Below are the code and all the weights of a small trained network. Each question names an input and a target symbol and asks about switching units off, where a switched-off unit gives its printed mean instead of its output.

import numpy as np


def w(rows, s, z=0):
    codes = np.array(rows[::2]) - 128.0
    scale = np.full(codes.shape[1], s)
    scale[-1] = z or s
    return codes * scale


def f(y):
    return y / 2 * (1 + np.tanh(0.7978845608 * (y + 0.044715 * y**3)))


def softmax(a):
    e = np.exp(a - a.max(-1, keepdims=True))
    return e / e.sum(-1, keepdims=True)


def log_softmax(a):
    a = a - a.max(-1, keepdims=True)
    return a - np.log(np.exp(a).sum(-1, keepdims=True))


def net(x, mask):
    ids = ['ΠΨαβγδηλφω'.index(c) for c in x.split()]
    T = len(ids)
    res = E[ids] + P[:T]
    r = res
    for j in range(2):
        rows = slice(2 * j, 2 * j + 2)
        q, k, v = (r @ M[0][rows].T for M in (Q, K, V))
        z = softmax(np.where(np.tri(T) > 0, q @ k.T / 2**0.5, -1e9)) @ v
        o = O[0][rows]
        res = res + np.where(mask[j], z, o[:, -1]) @ o[:, :-1]
    y = f(res @ A[0][:, :-1].T + A[0][:, -1])
    res = res + np.where(mask[2:6], y, B[0][:, -1]) @ B[0][:, :-1]
    return log_softmax(res[-1] @ U[:, :-1].T + U[:, -1])


Q, K, V, O, A, B = {}, {}, {}, {}, {}, {}
E = w([
[137,194,67,165,169,98],'Π',
[131,154,6,194,111,149],'Ψ',
[107,95,129,100,201,131],'α',
[74,143,110,181,197,116],'β',
[152,186,41,72,79,161],'γ',
[120,175,93,152,125,147],'δ',
[152,72,108,88,229,135],'η',
[143,136,88,78,157,168],'λ',
[107,193,195,65,138,90],'φ',
[208,213,93,224,99,188],'ω',
],0.018)
P = w([
[134,184,27,119,194,177],'0',
[2,157,192,126,148,148],'1',
[178,97,87,72,115,31],'2',
[199,205,66,119,209,191],'3',
[56,143,226,132,93,148],'4',
[167,53,167,132,119,53],'5',
[243,155,12,174,176,203],'6',
],0.012)
Q[0] = w([
[87,84,133,125,82,65],'h0',
[144,88,139,152,125,141],'h0',
[177,134,3,146,208,81],'h1',
[155,118,131,82,74,93],'h1',
],0.012)
K[0] = w([
[99,205,83,35,163,98],'h0',
[149,151,98,113,226,146],'h0',
[123,206,254,8,63,91],'h1',
[135,122,47,147,153,176],'h1',
],0.0091)
V[0] = w([
[193,85,194,153,82,179],'h0',
[162,85,112,89,192,186],'h0',
[166,171,234,79,63,93],'h1',
[60,218,3,107,117,134],'h1',
],0.0068)
O[0] = w([
[89,254,130,154,219,236,54],'h0',
[168,69,144,55,220,89,130],'h0',
[174,161,132,51,104,92,106],'h1',
[108,126,38,97,89,144,254],'h1',
],0.0068,0.0094)
A[0] = w([
[198,96,63,106,144,145,1],'n0',
[91,184,129,130,172,187,121],'n1',
[81,139,144,254,92,117,74],'n2',
[18,223,68,134,75,122,92],'n3',
],0.0094,0.0036)
B[0] = w([
[72,223,235,167,122,122,211],'n0',
[76,149,25,139,171,248,159],'n1',
[93,120,96,219,180,1,164],'n2',
[233,147,237,179,103,162,254],'n3',
],0.0099,0.0087)
U = w([
[226,187,86,74,174,19,254],'Π',
[254,68,94,134,104,56,120],'Ψ',
[9,153,98,76,99,130,229],'α',
[63,179,160,131,187,51,60],'β',
[218,80,127,103,119,189,103],'γ',
[123,125,96,135,151,115,118],'δ',
[143,96,133,98,180,155,147],'η',
[132,125,79,86,150,225,159],'λ',
[24,208,225,108,92,130,14],'φ',
[134,134,109,162,128,132,30],'ω',
],0.0066,0.0044)

Each question gives the input, a string of symbols that net reads in full, and the target symbol t.
The units are the heads (2 rows each of Q, K, V and O) and the neurons (one row each of A and B). Each row of codes is followed by its name. A weight is (code - 128) times the scale printed after its matrix; where a second scale follows, it is the last column's (O, A, B and U).
mask holds one flag per unit, heads first, then neurons. A switched-off unit (its flag False) gives its mean, the last column of its rows in O or B, instead of its output. The means were averaged over made-up inputs and are rounded, as every weight is.
A unit's drop is (log p(t) with every unit on - log p(t) with that unit switched off) / (log p(t) with every unit on - log p(t) with every unit switched off).
The circuit of an input: a set's keep is (log p(t) with only the set's units on - log p(t) with every unit switched off) / (log p(t) with every unit on - log p(t) with every unit switched off). Starting from all 6 units, units are removed one at a time, each time the one whose removal leaves the highest keep (on an exact tie, the one counted first), for as long as the keep stays at least 0.8.
circuit, biggest first: the units of the circuit, biggest drop first
top k neurons: the k neurons with the biggest drops, biggest first
heads that matter: for each layer, one digit per head in row order, 1 if its drop is at least 0.15 and else 0, layers parted by /
drop when u is switched off: that unit's drop, to one decimal
input φ φ β Ψ γ, target γ: circuit, biggest first => n3; n0; h1
input δ β β φ ω φ λ, target λ: circuit, biggest first => h0; n1
input Ψ ω δ ω δ, target ω: heads that matter => 11
input Ψ φ φ, target Ψ: top 2 neurons => n0; n3
input γ ω φ α, target λ: top 2 neurons => n1; n2
input Ψ ω γ β ω, target ω: heads that matter => 11
input β ω η β, target λ: top 2 neurons => n1; n0
input ω φ ω φ Ψ, target Ψ: top 2 neurons => n0; n3
input β ω α η, target λ: top 3 neurons => n1; n2; n3
input φ φ Π φ γ, target γ: top 3 neurons => n3; n0; n2
input β φ φ Ψ φ φ Ψ, target Π: drop when n1 is switched off => 0.2
input λ α φ φ φ β, target Π: drop when h1 is switched off => 0.6
input φ φ φ φ Π, target Π: drop when n1 is switched off => 0.1
